What can hang from each mark:
B: N P T
T: A V
V: A
F: A B J N P Q V
J: F P V
P: N V
A: Q R T
Q: B N R V
N: T

Each row was made from one small tree. The marks that hang from a mark follow it in brackets, in alphabetical order. Every link used is in the known rows. Write each row's tree.
Each row is shifted at random along 7 fixed directions that mean nothing.
Known rows:
A[Q[B N V] R T]: [ 1.01  1.74  2.18  0.94 -1.64  0.37 -1.74 -0.69 -0.51  0.59 -1.92 -0.85
 -0.91 -2.44  2.33 -1.74 -2.77 -1.69  0.23 -0.01 -0.37  0.93 -2.53 -0.67
 -1.43 -1.98  1.03  1.68  1.72 -1.27 -2.07 -2.59 -1.14  0.65  0.70 -2.65
 -1.50  0.22  2.48  1.75 -0.91]
J[F V[A[R]]]: [-1.68  1.49 -1.90 -1.73 -1.78 -0.90  0.45  1.51 -0.49 -1.31 -0.79  0.55
 -1.47  2.66 -0.99 -1.40  0.29 -1.57 -1.56 -1.29  0.92  0.37  3.29  0.46
  0.63  0.61 -2.39 -1.60 -1.52  2.65  0.38  0.32  0.28 -1.97 -1.06  1.85
 -0.61 -0.28 -2.77 -1.49  0.33]
P[N[T[A[Q[B] R] V]]]: [ 1.35 -0.70  0.29  0.47  0.48  0.59  0.18  0.49 -0.33 -0.42 -0.25 -0.11
  1.27 -0.15 -0.77  2.05  1.26 -2.30 -1.43 -0.52 -0.85  0.69 -0.44  0.38
  1.40 -2.10 -0.45  0.64  1.03  0.21  3.85  0.17  0.92 -0.01 -0.79 -3.81
  0.54  2.11  2.09  0.05 -0.46]
J[F[A B P[N] Q[V]]]: [-1.30 -0.87  0.15  3.56 -0.11  1.67  0.82  0.55  1.66  0.84  2.24  1.94
  3.69  0.69  0.36  1.83 -0.43  2.09  1.99  1.30  1.19  2.49  0.49 -0.81
 -0.04  3.55 -1.29  1.44  3.27 -0.84  0.63  0.26 -0.37  2.28 -1.65  4.46
  2.77  0.64  0.47 -3.13 -0.11]
V[A[Q[B[P] N R]]]: [-1.97  0.37  0.19  0.71  2.03 -4.19  0.32 -0.05 -2.39 -2.88  0.80 -2.56
  4.05 -0.67  2.26 -0.49  0.89  0.62 -0.05  3.33 -2.79 -2.53 -1.92  1.80
 -2.40  0.17 -0.83 -3.73 -3.68  0.20 -1.86  1.72 -3.42  2.20 -2.01 -0.65
 -2.66  3.74  0.65 -0.09 -1.45]
V[A[Q[B[N] R]]]: [-2.61 -0.96 -1.23 -2.16  1.34 -4.10  3.85  3.92 -1.18 -0.10 -3.34 -1.18
 -1.39  2.90  0.40 -2.85  1.27 -0.75 -3.37  0.19 -1.32 -3.41  4.87  0.71
 -1.30 -3.83 -0.03 -5.46 -5.14  1.98  0.09  1.75 -1.44  0.07  0.61  1.10
 -0.46  0.32 -1.55 -3.99  1.53]
V[A[Q[B N R] T]]: [-0.03  1.33 -0.31  0.21 -1.60 -0.95 -1.43 -1.24 -1.14 -0.25 -1.34  0.21
  2.19  0.80  2.75 -1.06 -1.23 -1.82 -1.27 -0.02  0.15  0.51 -2.22  0.08
 -0.49 -2.58  0.46 -0.57  1.33  0.74 -1.09 -0.21 -1.52  0.93 -1.14 -2.25
 -0.65 -0.11  2.39  0.96 -0.81]
F[J N[T] P]: [-0.59 -0.34  1.40 -0.46  1.94  1.94  0.75  0.62  2.00  0.73  1.39 -1.56
  1.88 -1.23  0.89  2.22  2.36  2.64  0.73  0.10  1.97 -0.25  0.00  0.25
  1.06  4.20  1.88 -0.37  1.50  0.14  0.08 -0.37 -0.40  1.11  0.88  1.94
  0.29 -2.49 -2.47  4.71  1.31]
V[A[Q[B] R T]]: [-0.39  1.22 -2.30 -1.94  3.30 -4.90 -1.33 -3.72 -0.51 -2.12  0.88  0.55
  6.55  2.99 -0.04 -1.21  1.18 -1.90 -1.23  2.64 -2.74 -0.69 -2.32  1.18
 -0.59 -0.14  1.35 -2.56 -1.21 -0.02  0.77  3.16  0.09  1.57 -3.44 -0.55
 -0.57  1.49  0.86 -2.04 -0.92]
N[T[A[Q[B] R] V]]: [ 1.00 -0.93 -1.01 -2.61  1.92 -2.01  2.55  3.35 -0.59 -0.64 -1.02 -1.63
 -2.45  1.18 -1.63 -0.12  3.08 -2.35 -3.13 -0.98 -1.03 -2.27  2.71  1.10
  1.12 -2.88  0.84 -2.14 -2.34  1.89  3.80  1.69  1.66 -1.80  0.59 -1.92
 -0.65  1.11 -1.04 -0.47  0.80]
F[B[P T[V[A]]] J N]: [-0.88  0.44 -0.25 -1.55  2.44 -2.57  1.63  2.51  0.50 -2.02  2.75 -3.04
  0.07 -0.34 -0.52  1.36  3.56  4.83  0.31  0.64  0.59 -3.52  0.63  2.02
  0.64  5.24  1.99 -2.61 -2.39  0.85  0.05  2.79 -0.48 -0.16 -0.38  3.13
 -1.86 -1.81 -2.50  4.49  0.96]
V[A[Q[B[P] N R] T]]: [-1.09  2.32 -1.04  0.77 -2.50 -1.42 -2.04 -0.99 -1.55  0.41 -2.04  0.98
  1.94  1.11  2.99 -1.69 -1.99  0.33 -1.52 -0.16 -0.18  0.17 -2.12 -0.06
 -1.15 -1.96  1.01 -2.80  1.47  1.10 -2.52 -0.41 -2.25  1.20 -2.41 -0.58
 -0.24 -1.99  4.21  0.11 -0.65]
B[N P T]: [-2.33  0.06  0.38  1.55 -0.23  0.70 -1.66 -2.11  0.33  0.63  0.30  1.12
  1.45 -1.56 -0.30  0.94 -1.78  4.87  1.22  0.87 -0.91  1.51 -0.85 -0.24
 -1.21  2.45 -0.07 -2.28  0.01 -0.53 -0.67 -0.93 -0.76  0.95 -1.99  0.64
  1.32 -1.29  0.82 -1.05  0.74]
V[A[Q[B R] T]]: [ 0.00 -0.09  0.61 -0.71 -0.49 -1.07  0.71  0.27 -0.67  0.22 -1.82 -0.47
  0.81  0.78  1.48 -1.62 -0.02 -3.28 -1.32  0.02  0.27 -0.57 -0.27 -0.84
 -1.07 -3.91  0.46 -0.52 -0.23  0.56 -0.44  0.61 -1.09  0.75  0.27 -1.01
 -0.69  0.86  0.22 -0.62  0.08]
V[A[Q[N] R]]: [-0.94  0.93 -0.35 -0.82  0.19 -0.84 -1.64 -2.09 -0.69 -0.42  0.58  0.09
  0.35 -0.84  0.14 -1.50 -1.26 -0.42  0.62  0.54 -0.63  0.09 -2.12 -0.15
 -0.75  0.70  0.68  0.76 -0.49 -0.67 -2.48 -0.53 -0.21 -0.01  0.33 -1.58
 -1.15 -0.53 -0.04  0.38 -0.75]
P[N[T] V]: [ 0.08  1.53  0.26  2.95 -4.76  5.60 -3.75 -1.25 -0.27  1.31 -2.42  3.15
 -2.23  2.78 -0.08  0.86 -0.96  1.02 -0.45 -3.55  2.30  1.93  2.20 -0.54
  2.97  0.66 -3.14  0.72  2.99  0.94 -0.85 -3.64 -0.01 -0.80 -0.55 -0.85
  2.12 -2.19  2.68 -1.48 -1.08]
Q[B[N P]]: [-1.36 -1.83 -2.45 -1.31  1.02 -1.21  0.33  0.14 -0.89 -0.74  0.65  1.01
 -1.92  1.40 -1.48 -0.96 -1.30  4.08  0.79 -0.04 -1.55 -0.42  2.34  0.96
  0.66  1.14 -1.56 -1.70 -3.39  0.75 -0.52 -0.30  0.94 -1.91 -0.28  0.84
  0.31  0.73 -1.16 -3.35 -0.11]
V[A[Q[B[P] N] R T]]: [-0.06  1.41  0.82 -2.58  1.42 -1.92 -0.16 -1.87  0.25  0.84 -0.74 -1.53
  3.31 -3.11  1.35  0.11 -1.97  0.65 -0.46  0.86 -0.45  0.70 -4.23 -0.70
 -1.48 -0.09  5.00 -0.74  1.04 -1.42 -0.25  1.84  0.44  0.55 -0.45 -1.97
 -1.19 -1.34  2.11  1.56  0.93]
J[F[N V[A[Q[B R]]]] P]: [-0.65  0.62 -1.80 -0.35  0.33 -1.20  0.22 -1.36  0.20  0.46  3.09  0.99
  3.70 -0.66  2.26 -0.08 -3.02  0.81  1.34  2.98  0.13  2.34 -2.81 -0.67
 -0.52  0.21  0.47  1.06  1.66 -1.31 -2.85  0.83 -1.17  1.13 -1.60  2.85
  0.70 -0.08 -0.01  1.26 -1.36]
F[A J[V] P[N]]: [-1.34  2.27  1.47  3.09 -1.70  2.51  0.06  0.05  1.29 -1.06  0.29 -0.51
  3.02  0.70  1.09  3.03  2.46  1.75  0.28 -0.53  2.57  1.02  0.55  1.07
  0.90  7.10 -1.31 -1.42  2.22  1.63  1.27  0.74 -1.39  1.11 -2.59  2.83
  0.18 -0.92  0.42  2.79  0.55]
B[N[T[A[Q] V]]]: [ 0.27 -0.10  0.34  1.15 -1.57  2.86 -1.70  0.78 -1.34 -0.82  1.43  0.06
 -5.60 -2.23 -1.00 -0.97  0.31 -1.75  1.53 -1.62  0.08  0.07 -0.65 -0.02
  0.78 -1.30 -2.73  3.02  0.20  0.70 -1.52 -3.37 -0.05 -1.59  1.33 -2.95
 -1.00  1.04 -0.41  2.18 -1.69]
V[A[Q R T]]: [-3.53  0.42 -2.33  0.61  3.86 -5.77 -0.87 -1.14 -1.84 -2.62  1.16  1.30
  3.26  3.54 -1.17 -5.76  2.35 -4.07  0.05  4.02 -5.55 -4.18  1.26  0.50
 -3.62 -2.98 -3.56 -3.18 -5.55 -0.23 -3.13  0.41 -3.18  2.92 -1.83  1.77
 -0.70  2.39 -0.92 -5.80 -1.86]
A[Q[B N] R T[V]]: [ 0.62 -1.07  2.25  1.47 -1.74  0.44  1.56  4.26 -0.27  1.11 -3.70 -0.11
 -2.01 -1.70  0.24 -1.34 -0.56 -5.21 -0.52 -1.93 -0.82  0.91  2.27 -1.45
 -1.37 -6.39 -2.74  2.59  0.18  0.32  2.38 -1.82 -0.42 -0.40  2.41 -1.66
  0.32  2.37  0.96 -0.41  0.93]
F[B[N P] J Q[R] V]: [ 0.54 -1.85  0.17  0.73  0.77 -1.37  1.87  2.15  0.91 -1.91  3.04 -1.01
  0.37 -0.80 -1.08  2.00  1.34  3.62  3.24  0.11  0.38 -0.78  0.21  2.33
  0.20  3.38 -2.41  2.08 -0.25 -0.54  1.81  0.31 -0.35  0.56  0.82  4.16
 -0.65  0.04 -2.68  0.92  0.87]
F[B J P V[A[Q]]]: [ 0.81  1.27  0.32  0.23 -0.21 -0.33 -0.85  0.26  0.57 -1.54  2.96 -0.97
  1.25  0.30  0.69  0.00  2.58  0.58  2.63  0.16  2.50 -1.03 -2.08  0.42
  0.61  6.18  0.21  1.84  1.59  0.07 -2.60  0.64 -1.01  1.20  0.02  4.67
 -1.70 -1.16 -1.96  4.04 -0.72]
A[Q[B V] R T]: [ 1.08  1.57 -0.73  0.04 -1.58 -2.21 -0.93  1.21 -0.50 -1.46 -3.87  0.84
  0.56  4.07  0.08 -0.81  1.54 -4.47 -2.31 -2.59 -0.14  0.59  2.60  1.83
  0.89 -2.59 -2.66 -1.15  0.72  2.71  4.40  0.35  0.56 -0.54 -1.43 -0.03
 -0.29  1.58  1.35 -1.94  0.59]
F[B J[P[N]] V[A[T]]]: [-1.16  1.78 -1.07 -1.69  2.43 -1.87  0.98  0.68  0.23 -2.06  2.34 -1.74
  0.87  2.16 -0.29 -1.08  3.34  1.20  0.47  1.08 -0.19 -3.82  1.34  1.60
  0.29  4.86 -0.01 -1.99 -2.59  0.14 -1.75  1.97 -1.41  0.50 -0.35  4.14
 -1.83 -1.70 -2.18 -0.36 -0.36]
F[B[N T] J Q[R] V[A]]: [ 0.04  0.18  0.38 -0.28  2.18 -2.05  0.99 -2.57  2.37  0.80  3.80 -1.20
  5.79 -1.85  1.54  2.63 -0.48  6.81  0.77  3.91  1.15 -0.18 -4.77  0.28
 -1.14  4.59  6.09 -1.56  2.19 -2.79 -1.00  2.52 -1.17  3.70 -1.69  2.65
  0.82 -4.64 -0.31  3.51  1.33]
F[A B P Q[R V]]: [ 0.66 -2.84  3.22  2.55  0.15  1.57  3.36  2.16  1.69  1.35  1.77 -1.32
  0.60 -3.47  1.07  1.58 -0.25  0.70  2.14  1.67  2.22  0.53 -0.63 -1.58
 -1.68  0.97  1.04  2.98  2.05 -1.69  0.25  0.46 -0.82  1.71  1.97  3.14
  0.72  0.90 -1.67  0.99  1.11]
N[T[A[Q R] V]]: [ 0.72 -0.44 -1.88 -1.12  1.14 -0.25  0.07  0.05  0.09  0.36  0.39  0.88
 -1.36  0.85 -1.97  0.08  1.50 -1.70 -1.60 -0.31 -1.40 -0.30  0.61  0.22
  0.77 -1.75  0.68 -0.70 -0.30  0.74  1.92  0.30  1.92 -1.04 -0.20 -1.94
  0.98 -0.30  0.13 -0.66  0.08]
T[A[Q[V]]]: [ 0.85 -0.88  0.09  0.91 -1.63  2.65  0.28  0.89  0.15  1.00 -1.07  0.80
 -4.08 -0.17 -0.55  0.41  0.03 -2.68 -0.05 -1.99  0.94  1.75  1.64 -0.64
  0.52 -1.40 -1.42  1.91  0.77  1.21  1.38 -0.98  1.76 -1.45  1.94 -1.31
  0.79  1.62 -0.58 -0.21  0.39]
A[Q[B N V] R]: [ 1.38  1.44 -1.49 -1.51 -1.59 -0.49 -1.04 -0.94  0.24  1.34 -2.75  0.76
 -0.86  1.56  1.16  0.38 -2.58  1.71 -2.18 -1.58  0.77  2.02 -0.03  0.73
  1.42  0.33  2.92 -1.30  1.72  0.69  0.85 -0.14  2.01 -1.47 -0.49 -1.60
  0.47 -2.01  2.49 -0.09  0.58]
Q[B[T] N R V]: [ 0.92 -0.58 -1.68  1.56 -2.57 -0.15 -1.59 -0.79 -0.89  0.58 -0.70  1.50
 -0.93  1.63  2.04  0.28 -3.33  3.61 -1.26  0.24  0.44  0.93  0.21  0.82
  0.44 -1.68 -0.28 -1.56  0.70  0.58 -0.33 -1.96 -0.94 -0.36 -1.15 -1.67
  1.35 -1.24  2.63 -0.03 -0.46]
F[B[T] V[A]]: [-1.19 -1.10 -1.70 -1.39  0.93 -2.52  0.98  1.92 -0.17 -1.35  2.28 -0.06
 -1.58  2.34 -1.45 -2.16  2.18  1.75  0.13  0.48  0.57 -2.93  2.98  0.31
  0.07  1.28 -1.55 -1.27 -3.41  0.94 -0.41  0.95 -0.53 -0.41  0.95  3.12
 -0.25 -1.34 -3.73 -1.86  0.62]
V[A[Q T]]: [-2.28  1.68  2.29 -0.58 -0.66  0.45  0.66  1.59 -0.33  0.84 -2.98 -1.48
 -2.35 -0.23  0.82 -3.28  1.72 -3.73 -1.16 -1.10  0.57 -1.82  1.65 -1.67
 -2.06 -1.86  0.50 -1.67 -1.47  1.14 -2.55 -0.17 -1.58  0.76  1.76  0.14
 -1.56 -0.62 -1.39 -0.74  0.84]
P[N V[A[Q R T]]]: [ 0.81  1.83  1.22 -0.53 -1.11  2.04 -1.31 -2.51  1.33  2.25 -2.74  1.27
  0.57 -0.56 -0.61  0.41 -1.98 -1.87 -0.29 -1.56  0.79  1.60 -1.32 -1.62
  0.16 -0.93  2.30  2.01  2.60 -2.07 -0.10  0.38  1.59  0.03  0.78 -1.40
  1.06 -2.33  3.25 -0.89  0.67]
P[N[T[A[Q]]] V]: [-0.79  0.83  0.84  2.98 -0.45  3.59 -2.52 -1.65 -1.12  0.54  0.94  1.03
 -2.58 -0.65 -0.43 -1.11 -0.50 -0.07  1.33  0.62 -1.17 -1.00 -0.64 -0.98
 -0.03 -0.36 -1.82  1.15 -0.13 -1.86 -4.37 -3.14 -1.46  1.02  0.28 -1.52
  0.29  0.16  2.11 -1.53 -2.87]

Write each row's tree:
[ 1.65 -0.68 -1.90 -3.59  3.63 -2.28  1.49 -1.52  1.19 -0.89  0.31 -1.27
  0.34  1.14 -1.63  1.64  1.90 -0.83 -0.68  0.76 -2.32 -0.75  0.11  2.14
  0.26  0.02  1.85 -1.37 -2.64  0.16  2.89  3.60  3.12 -1.37  0.23 -1.92
 -0.53  1.85 -0.73 -1.26  0.72]
A[Q[R] T[V]]
[-0.23  0.83  1.57 -1.57  0.35  2.40  0.33  0.00  0.18  0.16 -1.24 -2.01
 -1.41 -0.11 -0.28  1.57  1.70  0.98 -1.35 -1.35  1.90 -1.65  1.59  0.16
  1.67  1.65  1.25 -1.34 -1.29  0.11  0.07  0.87  0.48 -0.90  1.58 -2.07
 -0.79 -0.85 -0.67  0.24  0.53]
P[N[T] V[A]]
[ 1.63 -0.18  1.20 -0.02  0.89  0.96 -0.53 -1.95  2.04 -0.51  3.76 -1.14
  2.18 -1.28 -0.15  2.88  1.02  4.66  2.37  1.16  1.58  0.56 -2.53  0.39
  1.01  6.43  1.81  1.62  1.74 -1.67  0.37  0.48  0.64  0.90 -0.13  1.73
 -0.29 -1.47 -2.54  3.58  0.31]
F[B[T] J V]
[-0.32  1.77  1.34 -0.19 -2.79  0.75 -0.22  0.94 -0.60 -0.12 -2.16 -1.23
 -2.96  0.15  0.44 -1.19  0.89 -0.99 -2.08 -1.39  0.81 -1.26  0.99 -0.45
  0.03  1.41  1.30 -1.86 -0.73  1.82 -2.00 -0.01 -0.40 -1.04  0.36 -1.47
 -1.57 -1.03 -0.42  2.98  0.14]
T[V[A[R]]]
[ 0.31 -0.09  1.44 -1.23  0.43 -2.28  1.55  2.26  0.40  0.05 -3.17 -1.63
 -0.91 -0.94 -0.30  0.56 -0.40  0.06 -1.46 -1.09  0.32  0.22  1.74  1.03
 -0.54 -1.99  0.74 -1.46 -0.71  0.24  4.14  0.59  0.45 -0.45  0.44 -0.43
 -0.50  0.23  0.00 -0.79  2.44]
A[Q[B[N T] V] R]
[ 1.34 -1.09 -1.10 -0.88 -0.88  3.15 -0.41  0.24 -0.28  0.09  1.49  0.14
 -4.99 -0.09 -1.40  0.75  1.18  0.03 -0.60 -1.75  0.89 -0.06  0.89  0.01
  2.30  0.19 -0.12  0.99 -0.10  1.69  0.47 -1.10  2.16 -2.86  1.37 -3.26
  0.20 -0.16 -1.38  2.06 -0.53]
N[T[A V]]
[-0.97  0.43  0.34  1.05 -0.58  2.66 -1.70 -1.11 -0.80 -0.38  1.36 -0.48
 -0.66 -1.18  1.02  0.50  0.67  0.88 -0.58 -0.03 -0.17  0.09 -1.09  0.24
  0.76  1.38 -0.30 -0.72  0.51  0.99 -1.01 -2.12 -0.72  0.02 -0.21 -3.55
 -0.36 -0.30 -0.38  2.34 -1.07]
Q[N[T[A]]]
[ 0.89  0.61  0.34  0.64  1.14  1.21 -0.41 -0.91  0.76 -0.91  0.96 -1.10
 -0.28  0.90 -0.47  1.86  1.86  3.02  1.51  0.51  0.12 -1.66  0.59  1.53
  1.05  6.53  0.41 -0.88 -0.95 -0.32 -1.83  1.03  0.34 -0.26 -0.21  3.00
 -0.67  0.07 -1.12  2.47 -0.64]
F[J P[V]]
[-2.51  1.43 -0.31  1.60  1.09 -1.14  0.35  1.54  0.05 -2.83  4.49 -0.73
 -0.09 -0.26 -0.20 -2.24  2.03  2.28  2.98  1.52 -0.44 -2.56  0.51  1.14
 -0.68  4.37 -3.09  0.71 -1.55  0.01 -2.83 -0.91 -2.50  0.64 -1.04  5.30
 -1.86 -1.01 -2.73  1.91 -1.29]
F[A[T] B[P] J[V] N]
[ 0.51  3.02 -0.30  1.20 -0.53 -0.41 -2.34 -2.24 -1.72 -0.91  0.00 -0.98
  1.20  0.56  1.89  0.89  0.19  2.85 -1.64  1.42 -1.18 -1.76 -3.10  1.64
  0.45  1.92  2.44 -4.49  0.69  0.05 -2.72  0.61 -1.57  1.15 -3.96 -0.78
 -1.33 -0.70  3.94  1.70 -2.41]
N[T[A[Q[B[P[V]] R]]]]
[-0.57 -0.24  1.45  0.38  0.87  2.77 -0.73 -0.53 -0.29  0.05  0.42 -0.97
 -2.37 -1.61 -1.29  1.02 -0.04  3.27  1.68 -0.10 -0.38 -1.52  0.96  0.08
  0.47  2.03 -1.13 -0.07 -2.09 -1.59 -1.87 -1.34 -0.16 -0.58  1.33 -0.69
 -0.51  0.29  0.11 -1.78 -0.76]
B[P[N[T] V]]
[-0.67 -0.68  2.66  2.49  0.60  0.18  1.15 -0.28  0.08  0.90 -1.17 -0.29
  4.24 -1.86  1.08  0.63  0.06 -2.89 -1.03  2.13 -2.18  1.49 -1.40 -1.79
 -1.97 -1.71  0.71 -0.65  0.94 -0.95  1.12  0.41 -1.02  2.77 -1.29 -1.33
  0.77  3.22  0.73 -0.03 -0.09]
T[A[Q[B] R]]
[-0.47 -1.81  1.96  0.21 -0.44  1.60  3.08  2.87  0.10  1.13 -2.09 -1.39
 -3.72 -1.31 -0.38 -0.04  1.10 -3.16 -0.97 -1.13 -0.29 -0.66  2.52 -0.83
 -1.04 -2.83 -0.72  0.11 -1.40  0.78  1.17 -0.21  0.23 -0.47  2.78 -1.16
 -0.30  1.63 -2.01 -0.65  1.27]
T[A[Q[R]]]
[ 0.78  1.53  3.47  1.37 -2.12  3.95  0.57  2.26  0.56 -0.58 -1.30 -2.10
 -2.34 -1.93 -0.03  2.86  0.85  1.19  1.70 -2.69  2.50  0.67  1.59  0.75
  1.96  5.17 -1.42  1.91  1.53  0.01  0.30 -0.53 -0.05 -1.57  0.58  3.82
 -1.55  0.39 -2.22  3.32  0.21]
F[B[N] J[P[V]]]
[-0.24  1.26 -1.21 -1.20  0.83 -1.31 -2.52 -4.59  0.03 -1.29  1.36  0.98
  3.54  1.27 -0.30 -0.94  0.01 -0.93 -0.19  1.30 -1.28  0.12 -2.70  0.28
 -0.15  1.70  1.16 -0.47  0.19 -0.15 -0.93  0.89  0.43  0.48 -1.89 -1.66
 -0.46 -0.51  0.05  0.42 -0.82]
V[A[R T]]
[ 2.80 -1.20  0.31 -1.48 -1.71  1.15 -0.11  0.81 -1.21 -0.33  0.44 -1.01
 -2.75 -0.99  0.60  0.48 -0.26 -2.13 -0.12 -1.51  2.79  0.20 -1.50 -0.47
  1.55 -3.54  0.07  3.01  0.99  0.76  0.13 -0.61  0.47 -1.93  1.69 -3.32
 -1.31  1.28 -0.43  2.73 -0.85]
N[T[V[A[Q[B R]]]]]
[-0.44  1.84  2.28  0.77  0.75 -2.56 -0.20  0.26 -0.91 -1.91 -2.04 -1.49
  2.90 -1.06  0.61 -1.32  0.64 -3.89 -0.29  0.89 -1.90 -1.26 -0.92  0.49
 -1.65 -2.16 -1.16 -0.22 -1.10 -0.95  0.32  1.05 -1.88  1.60 -0.97 -0.40
 -1.81  2.76  1.15  0.42 -0.51]
P[V[A[Q[B[N]] R T]]]
[ 0.49 -0.35  2.78  0.70 -1.71  1.67  2.22  3.14 -0.46  2.14 -2.44 -1.57
 -5.06 -2.78  0.39 -1.71 -0.80 -2.17 -1.51 -0.55 -0.52 -0.76  0.75 -2.42
 -1.32 -2.66  2.24  0.22 -0.38 -0.24 -1.97 -1.09 -0.16 -0.54  2.12 -1.84
 -0.75  0.44  0.43  1.87  0.03]
T[A[Q[B] R] V]
[-0.49  0.48  1.54  1.25 -0.05  0.09 -0.46  1.26 -1.01  1.53 -1.71 -0.29
 -0.62 -2.48  0.69 -1.20 -2.26  1.51  0.29  0.70 -1.21 -0.84 -0.26 -1.19
 -1.49 -2.65  0.23 -0.54 -0.40 -2.14 -2.43 -2.14 -1.76  0.81  0.44  0.34
  0.03 -0.62  2.29 -1.34 -0.59]
A[Q[B[P[V]] N[T]] R]
[-0.52  0.19  0.91  1.02 -3.07  0.43 -0.64  0.77 -1.46  1.45 -2.02  0.91
 -1.73 -0.61  1.73 -3.12 -2.43 -1.96  0.15 -0.77  0.84 -0.16 -0.91 -2.31
 -1.93 -4.66 -0.36  0.62  1.01  0.10 -3.57 -1.94 -2.28  0.64  0.51  0.26
 -0.35 -0.86  1.94 -0.68 -0.50]
V[A[Q[B[P] R] T]]
[ 0.08  3.47 -0.11  2.63 -0.62 -0.85 -3.64 -4.34 -0.66 -2.14  0.40  0.22
  3.79  1.00  1.34  0.88  0.98 -1.16 -0.92  1.78 -2.25  0.95 -3.66  1.91
 -0.31  3.87  0.50 -2.46  1.71  0.59 -0.59  0.43 -0.72  2.09 -4.38 -1.93
 -1.03  1.76  2.73  2.15 -2.13]
T[A[Q[V] R]]
[-0.89  0.91  4.12  2.96  0.62  0.33 -1.61 -4.02  0.60  1.99 -0.18 -0.40
  6.40 -3.95  2.40  0.52 -2.80  1.56  0.62  4.33 -1.57  2.16 -5.48 -2.86
 -3.42  0.35  3.85 -1.08  2.49 -3.73 -2.83 -0.69 -2.66  4.72 -2.75 -0.87
  0.55  0.40  2.45  0.78 -0.73]
A[Q[B[T]] R]
[ 0.28  0.04  0.43 -0.23  0.33 -0.95  0.15  0.47  0.01 -0.71 -1.61 -0.41
 -1.50  0.67 -0.97 -0.53  0.78 -2.36 -0.05 -0.57 -0.84 -0.10  1.84  0.83
 -0.50 -0.42 -1.59  0.06 -1.50  0.42  1.32 -0.18  0.73 -0.51  0.99 -0.16
 -0.81  2.08 -1.18 -1.81  0.42]
A[Q[V] R]
